Each row has a hidden value. The values are split into ranges, and the group after each row names the range that its value falls in. Each part has its own value, ranges and names.
[ -26   51   10  -13   33   16   51   49   88   22  -24   55   50  -59
  -91  -12   94  -32  -92  -16  -20  -81   39  -89  -53   25   15  -43
  -51   97   49  -39   62  163    7   38 -132  -24   35 -126   35  -26
  -15    7  -68  -48   19   -3   50  -47    8   19  -14  -93] -> G
[  35  -24  -69   10 -271 -101    9  179  -33  168 -496 -184  -31  295
   41  286  152  173  -37  -88  234  -12   95  -63 -329  -52  -24  211
   72  429  239  226   -2  286  325   33 -108  291 -322 -371   19  -90
 -277   49  -75  105  165 -250   37   63   55 -358 -271  -73] -> X
[ -15  -22  -59   45  -84   -1   43 -112  -26   35   16  -24  -81  -20
  103   28 -116   88  -59  -72  -28   50   -3   -9 -177  -14  -21  180
  -33   88    4   78  -30   23    8  -49  -10   67    3   14    0  -20
 -107  -14   72   -3   38  -19 -137  -81  -12  -88 -121  -28] -> Q
[  48  226   42   25  464  103 -172   37  -99 -286  281  237  302  -52
 -109 -367   32 -334   -7  -90  -14 -327 -234   17  594 -130 -114 -346
   53 -274  104 -417  113 -534 -174 -101   80 -391  146  167  -66  -67
  257  240   -3 -102   67   56  230   48  -16  246  370  -44] -> A
[  47   50 -118  -68 -119   73   97  -95 -179   13  148   -2  -46  -29
  154   -6 -117  188  -68 -118   83   19  -16  -67   -3  -77    8  279
  -80 -112  -62   75  -14 -212   68  -69  149   23  -51  208  -97  -12
  -16  -78  102   43   -8   -1 -163  -36 -113  -88  -73   53] -> Q
[ -38   36   19    8  162  156  132   22  -44 -253   61  220  233  -33
  -53   31 -141 -254 -115   81 -149 -190 -176 -143   39  110 -133 -151
   79   33  -29 -539   85  -41  -96  -30 -200 -121  316   -6  -54   48
  212  -42   46 -155  -16  130  143  -63 -147  121  -25  -69] -> C
[ 177   96  -93  -58   12 -130 -127    5  267   10   38  187  200  101
  125  -56  140 -129   98  -74   84 -134  -73   20 -304  152   19  -49
 -122   58  115  -94    2   64   38   10    5   99 -161 -179   74   19
 -117   75  -30   57  146  -18 -119  107   59 -253 -162 -188] -> Y
[ 106   63  -11    8 -270 -140  127  -35   -1  139   -3   80 -114   11
    4  -66 -231  140   -2 -275   33   86   57  100  102   -1  -44  168
 -416  133  -69  283   61 -120 -105 -100   74    9   34  266   92  145
 -201 -232  -59  -39 -103   70 -123 -159 -119   23   17 -179] -> X
[  22   31  -60    7  -95  -26   14   -5 -140   38  120   -1  -78    5
   37  -19 -105   42  -46 -131  106  -10   19  -60 -143  -36  -45  138
 -132  -58  -55  103   41  -71  -27   24   36   48  -18  114  -38   54
  -66  -56  -15   39  -56   -4 -184  -65  -46   -2  -51  -58] -> X
[ -23  -29  -12  112  -18    2   64   22   19  109  -38   -5 -113  -11
   39   32  -37    4  -67 -137    8  -37   43   -3   -7  -24  -90   14
   -4   48   -4   60   49   14   -5  -36  -52   41   34  -48  -40   -8
 -103  -26  -83   -4   15  -22   38  -89  -12  -76  -27  -77] -> R
[  25  101    1   34   23  -34  -22   42 -188   -2  -73  -51   39   21
  -48  -82  -17    5  -80 -110   64  -48  -51   14  -23  -83  -27   72
   -9    4  175   84   89  -84   87  -13   63    1  -18  -29  -79   -4
  -47   69  -63   66  119  -36   -1  -51  -34    7   65 -105] -> A
[ -95  239 -244   62   45  -78 -193  151  -34 -214 -159   47  201 -124
 -268  -29 -218  -20  199 -178  212 -112  -48    1   73  -98  -63  263
   86   20 -117  -42  -71    0 -168  104 -245   95  -36 -101   29   27
   51  266  -11   15  -15  117  167 -151  270  162  -43 -128] -> G
[  29   67   -3   70  -69  -16   49   92   -3   70  -91  -32  -30    2
 -132   62  125    6 -127  -10   28  -82   47  -93 -129   10  -19  -25
  -53  119  106   50  113  130  156  -46 -134   36   86  -88   12   36
  -32   17 -116  -14   33   23  128  -71  -53   17    8 -122] -> J
[ 252  284 -236 -104 -471 -219  272  161 -275  164  -31 -107  -13  222
  108  169 -109  212   75 -363  557   74  -64  -20  120 -170  -92  267
 -256   16  123  455  153 -192  199  -62  378   19 -304  267 -250   43
    5 -102 -166   75  -63 -165   -1  -32 -267  -84   -3  -80] -> G
[ -15   -1  -78   88  265  -62   28   79  171   80 -171   94  307 -152
  -33  -84   14   66   37  -47   45   73   37  112  -19  127  204  125
  129  111  -37   17   57   25  -43  109   70  327   38  -75 -184 -124
 -121   35 -137  204   81  -30  -38  128  295    7  -74  -85] -> R
[ -68  103  -14   54  119   92   28    8  -33   44   48   -7   90 -118
  -58 -110  -10   12 -115  -82   30  -23  -13  -89  -42  -21  -34  -63
  -27 -121   83  -33  105   -6  -15  -45   -2   26   43 -117 -138  -70
  -12    9 -160  -15   -1   63   49 -126   25   61   51 -126] -> Y
[   2   43  -64   17   -8   36   11  -54  -92   30   66   -6   -1   19
   88  -31  -55   62  -87  -86   56  -21  -47  -64   66  -54  -48   68
  -83  -71   -3    7   24 -196  -46  -67   62  -26    1  144  -88  -38
   -6  -31   57  -55  -15  -44  -71  -55  -51  -62   -3   18] -> L
[ 216  163  -57  -45  208 -135   38 -121 -145   21   53  266  230  100
  299 -316   41 -135 -168   28 -239   -5 -382   92   51  -63  -35 -128
 -170 -136  327 -218   42 -368  -70 -206  197 -263   72  433  -40    8
  332    9   44  -76  298  213   73 -105  -60  -64  132  -34] -> J
[ -29  104  -78   84  -56    5    4   57 -141   33 -117  -68   21   24
   25  -29 -112   39  -62 -134   30   33  -27   -4  -86  -60  -37   72
  -53   19   18   21   87  -79   -6    5   54   70   55    7 -195   46
   28   40  -37   21  -29   19   80  -95   36   -7  -49  -44] -> C
[ -76  -83    9   67   32   39  133   65 -194  -61  108 -218  -10   38
  -49  174   34   11    2   55  220  -54  130 -114 -258  -86   83  193
  194  168  -46  133  107  176  171  239   80  231   19 -126 -210 -151
 -144  126   56  230    3 -267 -317  277   19  107  -98   51] -> Y
[ 109   81  -72  -23  -34  -54   35   65   67  -12   85  141   73   20
   39  -29   16  -29    2  -21   15  -17  -36  -69  -59   58   -5  -25
 -179   -7  -63 -129   66  -59  -44  -13   10   41  104  173  -21   67
  106  -61  -37  -32  -75  119   42    2    0   34  -71  -50] -> W
[ -19   31  -73   29  -69   35   21  -34  -56   41   43  -30  -88   56
  117   -2   -5   88  -48  -67   38  -44   19 -124 -133 -102  -85  117
 -111  -39    2   39   -1  -10    1  -21  -60   66  -12   20  -12  -16
  -41  -17   27    9   29   59  -87  -66   -4 -104  -71  -22] -> A
[-186  179   34  117   -2  189  -14   53 -416 -147 -144 -179  101   20
 -107  -91 -254  116  -71 -142   44   30  -77  -37   37 -217  -73  144
   87   94  148    6   73 -117   -2   19  -21   17   48 -188 -198  -49
  -41  151  -19    9    0   26   49 -145   48  201    6 -107] -> J
[   1   12  -39   45  149   47   17 -105   57  -29  118  165   43  -36
  123 -121  -77  -22  -79 -119  -25   23  -64  -37   18  -11  -69  -13
   75  -77   -2  -91    9 -133 -139  -10  -31  -34   56   74   28    6
   -2   -6    8  -45  -19   -6  -63  -61   40  -55   39   22] -> W
[ -21 -103  221   85   23  -59  113  104  388  -22   94  244   -8   78
  -46   22  207  -68  147   66  -35 -100  101  -47   77  162   52 -176
 -147  470   58   -8   31  415 -142  142 -360   19  121 -218  206  -70
 -180 -147 -226   11   53   37 -150  130   30  200 -106 -280] -> L
[  38 -104   92  -91  -47   75  298   45   25  -75   -6   43   32  -40
   87  157 -118   40  -59    4  -19  103   46 -125 -200   33   -8  166
  171  134  -37 -131   56  212   93  144   37  204   75 -166   57  -19
 -105 -115  -27   64  -26  -89 -126   84  -78  -86 -152   27] -> A
[  74   74   51   -8  -70    1  147   21  -71  -59   89   12   -3   -6
  -43  -24 -100   40   -7  -35   57    4    8  -66   79 -109  -84   58
 -117   30   48    9   78  -41   46  -66   53   -4   58   93   75  -17
  -27  -76  -83  -14  -45   51   -7  -37 -122  141   49  -40] -> W
[  23    7   87  -55 -205   78  218   62  -13    0   75  -55  -51  -48
 -119  100  -60   93  -48  -61  159  -79  157 -196  106  -61  -33  103
 -193   -3  -81   75  134   59  104  -15   21   28   68  -14   27   42
  -99 -202 -132   12 -121  -64  -80  -34 -259   54  109  -32] -> R
[  33  -58   85   32   18   22   88  -65  128  -12   54   51   24  -46
  -13  -40   -5   25   -9    2  -36  -23  102    1   10  -25   68   64
  -43  130  -25   18   40   44   57  -16   20   38   71   -7   93  -18
 -124  -36   -7   55   14  -61 -115   67  -33   28   57   13] -> L
[  -6   68  -76    7  -75   55  150   71 -159    4  103  -40   30  -76
  -39   38 -183  109    7 -112  139   23   33  -89   -7  -96  -37  171
  -92  -38 -126   19   62  -75   11  -36   87  142   36   93 -115  -54
  -27  -39  -74   37 -114   95  -34  -50    6  133  -53  -75] -> L
[  21    0  116  106  -56   16  152   29   16   67   71 -108 -160   67
   31   61   54   25  -81   29  -42   13   73  -79  -47  -52 -110  -66
  -91  184   65   87  105   84   11   27  -30   66  118  -32   77  -82
 -187  -42  -10  -59  -64  -56  -74   64  -61   44  -99  -39] -> J
[  77   35  -90  -65   40  -72   28  -53  -29   72   67   79  -33  -59
  117  -82   10   99  -87  -45  -76   93  -70   27   46  -44   28  104
  -71   21   39   27  -56 -120  -40  -86   92  -37  -58  247   47 -118
   42    5   70  -71   47   43    4  -46   82  -25  -95   23] -> W
[  77  132 -225  -39   71 -112 -248  -57 -301  -56   77   32   86   80
   61 -228  -92   69   21 -181  115  -26 -143   65  207 -306   40  207
 -140 -124  -45   46  -90 -536  -87 -155  215 -128 -134  516  -35  -53
  186  263  228  -11   57   33   -8  -29  208   41  176  104] -> L
[ 121  140 -309  -71 -251  -41  179  -30 -220  230 -167  -60  -17  -58
  161   77 -156  177 -130 -168  -34   71  -58  175   22  -76   50  264
 -146   55  -31   81  -17 -234  247 -291  338  -63 -170  324 -306  -57
  166  -17  109  -44   18   45  307 -153  -89 -146 -227   85] -> C
[  -5   13  -66   61  -59   38   62  -77   32   18  139   22  -72  -37
   93  -12  -64   87  -63  -28   -4   96    9 -128 -151  -29  -31   47
  -91  -51  -69  -16   32  -11  -45  -62  -13   59  128  133  -42   27
   62  -52  -18  -45 -106   88  -36 -103    5   30  -30   29] -> X
[  38  102 -198  -25 -369 -175  103   59 -484 -143 -175   17   70  277
   80  166 -321  100   31 -199  232  122 -284  -43 -167  -86  -24  353
 -124  221   98   71   29  -88   28  -46   34   -3   58  317 -296  187
  283  -11   46   14   96   84  -35 -207 -133   86  -26 -165] -> A
[ 108  202 -218  -11  -85   16  182 -304  -33  132  290    2   52  -79
   36  -87 -263   16 -154 -205  103 -186  -16  -67   68 -101 -236   99
 -460 -187  -87  164   69 -381  -94 -334  132 -104  -24  354  112  -41
 -242 -136  184 -171 -106   29 -257 -142 -258 -120  117  -62] -> Q
[  10  -17  -14   90   64  -19  -41 -114    8 -118  106  121  -35   24
  173 -131 -158   30   67  -68  -80  103  -91   55   68  -86  -38   97
   22   12  -32  -74  -58 -171 -160  -24   20  -16  112  206   24   18
   62   36   84  -10   12   72  -66  -42   83   56   -4   57] -> C
[ -97   86  -25  107   49   59   76   46  -55  -57  -23   -2   35    0
    0  -22  -90   42   -4 -107   91   27   -8  -50  126  -81  -58   42
   94   71   13   21   65  -12 -111  106  -65    7   64  -43 -131  -37
   13   27  -63    0  -67  -56   27  -36   42  113  -12    5] -> A
[ 202   50   14    9 -229  -52  -25 -205 -230  -17   34  -77  -32  218
  194 -105 -244  192  -57 -151  -22  182 -151   66  -32 -153  -71  167
 -329    9  115   84   37 -487   90 -344  358   54   80  408   17   76
 -116  -38  209  -87   20   60 -137  -67 -139 -110  104  -36] -> J
[ 114  113 -101  127   88 -125 -116   45  457    2 -114   76   36   28
   70  -39  276  -48  118  179  -75  -38   35   -7   89  -73  -20 -126
   14  104   33 -128  -50   76  -23  -21 -141   -5   22   34  202  -63
  162  173    8  -82   10   24  337   75  202  -56  -77  223] -> J
[  -2   67  -13   35  -68   44   78  -17 -133  -93  -50   18   54  113
  154  -29 -128   27   18  -66  -34  -53  -82   -5   17  -97  -46  147
  -60  111   50  -65   20  -94  -13   20   17   -8   61   23  -95   29
   22    1   81   54   98   30  -65    2  -73  -41  -67  -20] -> Q
[ -43   -4  -37   44  -45   99  101  -65 -102    8   27  -14  -56    1
  125  -25 -136  131  -51  -82  -52   70   28   -9   -4 -108  -12  149
  -28   60  -67   -5   -1  -92    0  -39   60   43   46  100  -96  -38
  -13  -29   74    5  -52   34  -27  -35   15   11  -93   61] -> W
[ 60  66 -57  25  13 -63  36 -46 -14  -3 -15  16  18 -21  68 -51  -4  44
 -64  31 -63  -1 -68 -29   5 -33 -11 112 -95  -4  58   0  20 -87 -18 -46
  15  13 102 176  10  -7  49 -16  58  -8  89  53 -19 -43 -28 -32  -9  18] -> Q
[  37   31   12   43   14   22  106  -98    9  -87  -17   66   92   10
   47  -58 -102  -21   36  -49  -37 -156   -3   67   85  -68  -20  158
  -43  120   53  -13   20  -58   73  -54    7  -23   48  -14   27    0
 -105  -11   62  106  169   -4 -101   42 -129  -36   42  -41] -> C
[  20  -20    6  103  -13  -51    0  -50  194  -13  263   99 -187  -45
  -17  -31    4  -13   44 -108   45   24   53  -86   33  -57  -91  -80
  -79   50  -62   66    7   56 -122  -76 -132  -47  109   92  179   -8
  -35   33  -93  -93 -104   55  -12  -81   52  134   92  -73] -> C
[ -35    7  -61   17  -21   61  123   17 -136   43  133   -9  -39  -53
   59   27  -28   59 -113  -14   28   28   10 -136 -176  -21   16   85
  -29  -43  -62  -11   64   26   10   39   11   63   82   90 -154  -18
   75  -48  -39   32  -59   47  -86  -46  -12   64  -87   -5] -> R
[ -11  162 -126   36  -13   48   24   53  -20   55  102    0   47 -109
   -6  -62  -16   64  -19 -145  151  -43   39  -54   38   -2   23   64
  -66 -124  -68   79   89  -93  -26   49   65   25  -16   14 -200    6
   14   -2 -105   58  -98  -15    0  -36    1   36  -39  -29] -> Q
[  15   15  -25   -6   28   -3  -47  -49   10    4   51   77  -25   -2
   52 -100   -4    8  -29 -140  -26 -105   26   24   66  -60    9   96
  -81   64  -23   44  -21 -104  -48    2  -19  -54  -34   45   77   -7
 -105   49   88   21   66  -45 -108   16   32  -86   12  -34] -> X
[  69   97  -18    9   14   14  -41   27   85   18  -93   31  105   -8
   38 -107   10   59    1  -81   18   10   49   48    8  -43   41   57
   -3   45   44   -3   31  -80   63   10   93   65  -87  -75   19   -6
  -82   45  -38   58  -12  -69   54   46   69  -84  -54   51] -> Q
[   3   41    0   13  -47  -26   49   88   84  -16   35  106  -65  -12
  -37   41  143  -36  -37  -10   34  -98   -1 -139  -32   48  -22  -36
  -36   34   64  -33   56  195   14   59 -214  -70   89  -67    8   67
  110  -43 -143  -20   55   59   81  -95  -83   34   -3 -110] -> Y
[   6   13  -50   31   44  -25    9 -109   40   31   15   44    9    5
  166 -101   10   87  -49  -56  -19   37  -34  -22   37  -78   40  119
  -34   -9   43   72  -13  -94  -72    0   39  -20   10  124  -20  -24
   18    7   54   28   92  -53 -118  -24   33 -106   53   74] -> R
[  34   43  -31   54  -21  -41    6  -53   68   82   89   66  -86   -2
   33  -61   65  -19 -106 -110  -14  -26    8  -25  -41    2  -17  -63
 -101   70   53   90   56   -4  -27  -48  -46 -103   36   67   30   30
  -20   12  -29  -58   -8  -39  -12  -68  -25  -21   38  -52] -> X
[   1   39  -46   33  -60   53   61  136 -113   37 -115   -9   51   46
  -66   77  -15   -6  -38  -56  120 -128   97  -29 -178   11  -31   96
   19   61  -24  -31   84   69  170   74  -50  141  -59 -139 -117   41
  -86  -46  -85  110  -30  -23   25   22  -47  -22 -170  -54] -> Y
[-103   -8  -19   57  159   87   23  -45  -46   67   57  -66  -61 -145
    9  -87   10  102 -152  -22  -45   49   62 -103  -54  -92  -11   81
   57 -138  -28   39   27  -12  -60   43  -21   94   66    9  -40 -105
  -51   24    3    0  -17   11  -58  -73  119    0    8   48] -> G
[-175 -132   28  342  363   24 -159 -113  296   -7  172  -16 -261  -51
  145  -76   87 -141    1   89 -180   19   -1 -103  -89 -102 -260 -247
  230  -86   -6 -140  -72  116 -321   22 -320   66  210 -111  149 -185
  -37  196   -1 -140    7   68   43  -82  309    7  -38   70] -> A
[ -35   76    3   79  260   38  136  -79  -73   34   84   33 -232  -49
  421 -109  199 -107 -104   48 -322 -301 -199   98  402  -48 -179   63
  156 -175  230  -30  -52 -132 -136  170  -77 -308   65   15 -131 -148
   68   -1  204   40  473  -14  -41   24 -221 -289 -183   51] -> G
[   7   46   17   89  110  -42   82  -76  -98  -21   73    3   -1  -20
   27 -113  -59  -56  -74  -30  -96  -45  -66   42   69 -120  -42   27
  -46   99   96   47   55  -89  -57  -40   31  -87  122  139   11  -71
  -16   76   57    5  110    7  -73   -8  -10  102   91  -38] -> Q
[  52   46   10   20  160   -7   35 -132   61   71  188  106   13  -93
  120 -202   28    5 -115  -88 -125   37  -68    7  -73  -40   -5  -40
  -58  -15  132   37   17  -64  -69  -92   52  -37   21   40  102 -101
  -91   58  -24  -19  110   66 -117  -45   83  -29   53 -109] -> R
[ 147  172 -120   -7   67 -209  104 -150  281   58  -45  194  220   32
   64 -153   56  -79   22   12  -85 -150  -51  152  260   19   35   24
 -332  223   52   92   16 -109 -169  -35    7 -176    9  307  149  -32
  -38  -49  190  -77  110  -54  -93   92  -50  -55   31   29] -> G
[  -2   40  -60   32 -118   15  112  117  -10  -26   12   13  -74   12
    0  131  -48   50   48  -36  101  -14   26  -91   25  -27  -93   85
   -9   41  -79  -53   21   73   13   31  -88   66   39   15  -59   -6
   53  -57  -64  -36  -89   60  112  -54  -40   66 -162  -21] -> G
[-105 -136  208  142  298  117   41  -18  420 -112  205   94  -11  -39
  198 -124  106  -52  161  135 -247   28   87  -98  -42  -55  -22 -156
   73  180  -50 -240  -38  261 -251  167 -171  204  208 -298  190 -232
 -156   92  -44   53   42  113 -147  214  311   65 -125  -29] -> X
[ -89   55  -38   38  -15  117  137   78  -64   31  -43  -99  -18   -8
   39   51  -26   78  -58  -61   -4  -36   86  -85   53 -132  -27   86
   11  153  -76    1   43   27  -19   89  -17   60   15  -80  -85 -123
  -56   59   53   -1  -74  -63   35   57   73    1 -135   56] -> R
[  43  120 -177   15  168 -119   75  -17  289  104  -13  149  119 -173
  -20  -16  277 -122 -102  220 -175 -196  -59  -51   -2  117   42  -94
 -118   79   88 -124  -10  199  -28  -80 -222 -126   77   89   48 -145
  209   17  -14  -97  182  138  199  -53   31    2 -115  -19] -> X
[ -71  -16  -12   43   16   67  104  -26  -90   13   15  -17  -14  -29
   19  -23 -104  105  -74 -104   20   54   61  -54  -41  -81   10  147
    2   53  -69   62   46  -14  -36   57    4   99   72   37  -70  -23
  -81  -20   24   38  -51  -19 -112  -20   51   35   -6   -1] -> Y
[  73 -119  -43   43   38 -139 -134 -286  185  -63 -220   93   54  127
  163  -27 -121 -129  -47  149 -320  -34 -195   97  -38  -64 -133   -8
 -150  162  126 -306 -171 -115  -52 -387  -64 -134   53  222  255  -64
   92   47  305 -277  238   67  132 -176  -12 -234    8  100] -> A
[ -25  106  -40   86  130  -31   30  -56  -50   12  272    6  -37  -86
  -35 -133  -17 -105  -53 -100   48 -152  -13  -78  -26  -88 -108  -27
 -137  -84   23  115   84  -39 -150   24  -57  -62   81   59   28  -61
  -90   73  -29   15   35   37 -203  -37    0  111  106 -146] -> C
[  28  -31   54   32  235  -37 -250  -38  105   10  -93  126  -34  -83
  175 -220  254  -67 -110   -2 -284 -117  -60  135 -133  197  159   73
  144  -99  154  -56  -18  -28    8  204  -54    1   82 -156  -51  120
  -49   79   88  182  362  -46 -111   56   57 -323  -98  -51] -> W
[ -79 -100  139   85 -501   45  122   82 -111 -216   60  -20 -299  149
  -69  149 -358  263  316 -196  236   98  237  -22  277 -196    1  390
 -174  326 -312  225  -27   60  -41  128  -98   36  103  132   42  218
  -88 -197  -42   98 -281  -21 -170  -32 -163  343  -14   28] -> R
[ -40   70   13   39   11  104   51  -38 -101  -92   -8   59  127   90
   35 -117 -144  -26  -10 -100  -22  -64  -13   16  126 -148  -21   -1
  -95  101  -21 -122   60 -157  -41  -33   52 -109   57   70 -101   22
   61   26   63  -22  -51    1   27   -6  -28   95   72   36] -> Y
